Below are the code and all the weights of a small trained network. Each question names an input and a class and asks about switching units off, where a switched-off unit gives its printed mean instead of its output.

import numpy as np


def w(rows, s, z=0):
    codes = np.array(rows[::2]) - 128.0
    scale = np.full(codes.shape[1], s)
    scale[-1] = z or s
    return codes * scale


def norm(h):
    return h / np.sqrt((h * h).mean(-1, keepdims=True) + 1e-5)


def f(y):
    return y / 2 * (1 + np.tanh(0.7978845608 * (y + 0.044715 * y**3)))


def log_softmax(a):
    a = a - a.max(-1, keepdims=True)
    return a - np.log(np.exp(a).sum(-1, keepdims=True))


def net(x, mask):
    res = np.array(x, float).reshape(1, 5) / 4 @ E
    u = 0
    for l in range(3):
        y = f(norm(res) @ A[l][:, :-1].T + A[l][:, -1])
        res = res + np.where(mask[u : u + 14], y, B[l][:, -1]) @ B[l][:, :-1]
        u += 14
    return log_softmax(norm(res)[-1] @ U[:, :-1].T + U[:, -1])


A, B = {}, {}
E = w([
[142,189,218,116,179,71,228,102],'x0',
[117,19,93,1,100,153,213,44],'x1',
[120,79,154,40,189,46,58,208],'x2',
[58,91,174,146,209,220,161,175],'x3',
[57,187,84,89,174,133,71,64],'x4',
],0.00093)
A[0] = w([
[148,79,148,179,134,138,125,126,43],'0.n1',
[135,120,137,116,111,145,105,154,27],'0.n2',
[233,3,180,206,66,134,180,198,42],'0.n3',
[59,168,80,79,182,149,86,66,87],'0.n4',
[50,99,162,149,219,219,194,200,44],'0.n5',
[143,62,121,38,213,42,72,226,83],'0.n6',
[210,40,142,195,89,112,173,172,20],'0.n7',
[167,121,169,156,134,171,66,153,65],'0.n8',
[191,73,151,177,100,131,125,113,149],'0.n9',
[177,145,94,141,45,109,133,96,97],'0.n10',
[52,134,109,144,183,203,167,178,30],'0.n11',
[162,175,109,223,59,250,186,46,62],'0.n12',
[94,116,130,166,179,187,180,162,3],'0.n13',
[210,12,173,191,91,133,189,172,15],'0.n14',
],0.0023,0.0026)
B[0] = w([
[108,137,101,123,98,146,141,138,20],'0.n1',
[106,100,92,141,136,114,129,135,2],'0.n2',
[65,242,149,61,56,191,108,165,137],'0.n3',
[99,197,149,96,72,155,122,150,139],'0.n4',
[192,110,191,132,123,139,53,57,107],'0.n5',
[13,88,205,225,22,69,123,72,225],'0.n6',
[101,183,136,101,75,169,100,111,53],'0.n7',
[102,104,70,146,165,108,181,157,63],'0.n8',
[141,154,139,101,150,104,123,149,185],'0.n9',
[147,103,162,112,136,76,73,107,125],'0.n10',
[159,138,147,137,100,162,91,64,44],'0.n11',
[12,48,192,172,90,6,82,136,176],'0.n12',
[137,109,141,128,107,145,89,98,5],'0.n13',
[85,163,142,80,89,156,109,163,69],'0.n14',
],0.0024,0.00079)
A[1] = w([
[146,51,5,150,84,202,56,185,141],'1.n1',
[135,69,119,60,94,157,172,87,98],'1.n2',
[208,150,73,93,90,50,106,126,132],'1.n3',
[161,131,122,131,83,146,143,197,124],'1.n4',
[127,67,115,55,104,136,184,84,68],'1.n5',
[83,83,162,139,198,224,133,165,54],'1.n6',
[144,139,150,77,161,97,101,171,98],'1.n7',
[174,163,153,125,181,108,204,128,3],'1.n8',
[199,101,164,133,99,147,190,201,80],'1.n9',
[136,82,105,89,92,151,158,84,31],'1.n10',
[121,157,96,210,53,165,190,55,52],'1.n11',
[166,179,153,205,165,116,75,173,95],'1.n12',
[206,178,192,114,187,118,214,105,21],'1.n13',
[45,207,78,97,194,133,84,45,106],'1.n14',
],0.0033,0.0023)
B[1] = w([
[81,221,229,63,255,33,219,56,246],'1.n1',
[129,152,86,174,150,136,116,167,183],'1.n2',
[164,112,193,168,136,207,102,74,198],'1.n3',
[110,179,115,73,133,154,118,95,141],'1.n4',
[133,140,74,184,151,152,129,202,177],'1.n5',
[226,112,156,151,106,138,82,70,140],'1.n6',
[88,107,122,162,112,162,121,112,125],'1.n7',
[101,144,140,89,176,85,117,97,93],'1.n8',
[90,171,94,99,89,165,76,110,131],'1.n9',
[142,138,112,151,139,109,121,167,108],'1.n10',
[44,53,141,114,118,68,61,162,104],'1.n11',
[126,113,41,154,140,164,175,164,203],'1.n12',
[70,177,162,75,211,81,132,80,141],'1.n13',
[130,160,179,78,8,189,129,199,179],'1.n14',
],0.0033,0.0014)
A[2] = w([
[150,173,189,169,117,131,144,140,113],'2.n1',
[182,83,157,138,178,201,99,123,102],'2.n2',
[140,176,106,108,64,55,140,115,107],'2.n3',
[154,106,3,150,173,140,193,175,37],'2.n4',
[83,124,73,185,108,157,56,110,5],'2.n5',
[130,58,177,76,86,132,154,66,125],'2.n6',
[171,144,28,165,176,122,143,199,62],'2.n7',
[126,39,65,37,117,150,192,106,16],'2.n8',
[98,162,138,141,124,174,171,141,145],'2.n9',
[239,106,121,146,102,149,82,50,26],'2.n10',
[47,54,129,164,89,83,103,119,78],'2.n11',
[137,161,137,75,60,167,132,187,127],'2.n12',
[237,121,142,123,113,145,61,89,73],'2.n13',
[94,44,164,138,108,49,73,196,48],'2.n14',
],0.0043,0.0021)
B[2] = w([
[71,108,46,152,141,159,96,140,242],'2.n1',
[173,98,121,192,121,126,62,95,165],'2.n2',
[105,80,162,171,166,183,88,149,168],'2.n3',
[136,204,4,193,211,163,89,223,211],'2.n4',
[69,127,176,157,151,95,188,148,35],'2.n5',
[120,168,86,194,145,142,86,181,224],'2.n6',
[89,187,36,179,179,148,97,190,209],'2.n7',
[60,201,151,236,154,122,78,160,115],'2.n8',
[144,80,139,137,87,76,71,149,254],'2.n9',
[184,67,193,159,202,186,75,94,102],'2.n10',
[137,70,100,188,51,87,171,117,167],'2.n11',
[98,152,198,55,69,191,35,183,229],'2.n12',
[160,72,160,177,171,164,95,115,113],'2.n13',
[37,74,109,208,16,109,177,75,174],'2.n14',
],0.0039,0.001)
U = w([
[41,252,11,251,245,146,104,252,212],'0',
[2,12,162,246,7,8,246,35,219],'1',
[80,228,251,24,247,9,246,11,219],'2',
[249,12,245,241,225,248,6,14,160],'3',
[27,205,238,1,3,246,9,243,126],'4',
[232,79,17,53,101,133,209,96,110],'5',
[243,8,9,13,86,237,249,117,3],'6',
],0.0055,0.0053)

Each question gives the input, the list of numbers given to net, and the class t.
The units are the neurons (one row each of A and B). Each row of codes is followed by its name. A weight is (code - 128) times the scale printed after its matrix; where a second scale follows, it is the last column's (A, B and U).
mask holds one flag per neuron, layer by layer. A switched-off neuron (its flag False) gives its mean, the last column of its row in B, instead of its output. The means were averaged over made-up inputs and are rounded, as every weight is.
A unit's drop is (log p(t) with every unit on - log p(t) with that unit switched off) / (log p(t) with every unit on - log p(t) with every unit switched off).
The circuit of an input: a set's keep is (log p(t) with only the set's units on - log p(t) with every unit switched off) / (log p(t) with every unit on - log p(t) with every unit switched off). Starting from the 12 units with the biggest drops (on a tie, the unit counted first), units are removed one at a time, each time the one whose removal leaves the highest keep (on an exact tie, the one counted first), for as long as the keep stays at least 0.8.
circuit, biggest first: the units of the circuit, biggest drop first
top k neurons: the k neurons with the biggest drops, biggest first
top k neurons in layer l: the k neurons of layer l with the biggest drops, biggest first
input [-2,-3,4,-3,2], class 1: circuit, biggest first => (0.n6, 2.n14)
input [4,-4,0,-5,7], class 4: circuit, biggest first => (1.n14)
input [6,4,-8,-7,7], class 1: top 3 neurons => (1.n11, 0.n12, 1.n1)
input [-4,8,4,-8,-5], class 0: top 2 neurons => (1.n5, 1.n6)
input [-2,-7,6,8,7], class 3: circuit, biggest first => (1.n6, 0.n5, 2.n2, 2.n4)
input [3,-3,4,-1,3], class 1: top 2 neurons => (0.n6, 1.n5)
input [3,2,-5,-1,-6], class 4: circuit, biggest first => (0.n3, 2.n12)
input [-4,-1,-4,-7,-8], class 4: top 4 neurons => (0.n3, 0.n14, 1.n6, 2.n12)
input [-8,-1,-6,5,8], class 2: top 2 neurons => (1.n1, 0.n6)
input [7,-5,1,6,1], class 2: top 4 neurons in layer 1 => (1.n13, 1.n3, 1.n8, 1.n5)
input [-1,-2,3,-6,6], class 3: circuit, biggest first => (1.n3, 2.n13)
input [-4,8,-2,0,8], class 0: top 3 neurons in layer 0 => (0.n3, 0.n7, 0.n14)
input [8,5,-3,-6,-8], class 2: top 3 neurons => (1.n13, 1.n14, 1.n8)
input [-1,-1,5,-6,-1], class 3: circuit, biggest first => (1.n3)
input [-7,-2,-4,2,3], class 2: top 2 neurons => (1.n1, 0.n6)
input [-3,5,-6,3,-8], class 4: circuit, biggest first => (0.n3, 2.n12)
input [8,-6,-5,4,3], class 2: top 2 neurons in layer 1 => (1.n13, 1.n5)
input [4,-4,-5,-6,3], class 3: top 2 neurons in layer 1 => (1.n1, 1.n3)
input [0,-7,-8,7,5], class 1: top 2 neurons => (0.n12, 1.n11)
input [6,-5,-1,8,1], class 3: top 4 neurons => (1.n1, 1.n6, 0.n5, 2.n2)
input [8,8,8,8,-7], class 0: top 4 neurons => (1.n1, 2.n6, 2.n8, 0.n12)
input [2,0,-5,1,6], class 4: circuit, biggest first => (1.n14)
input [1,3,-6,2,-8], class 4: circuit, biggest first => (0.n3, 2.n12)
input [-7,8,-7,4,7], class 0: top 2 neurons => (0.n6, 0.n3)
input [-5,-4,-1,8,-3], class 3: top 2 neurons => (1.n6, 0.n5)
input [-1,0,-4,-5,0], class 3: top 4 neurons => (0.n6, 1.n3, 0.n10, 2.n10)
input [-6,1,-4,-6,1], class 2: circuit, biggest first => (1.n1)
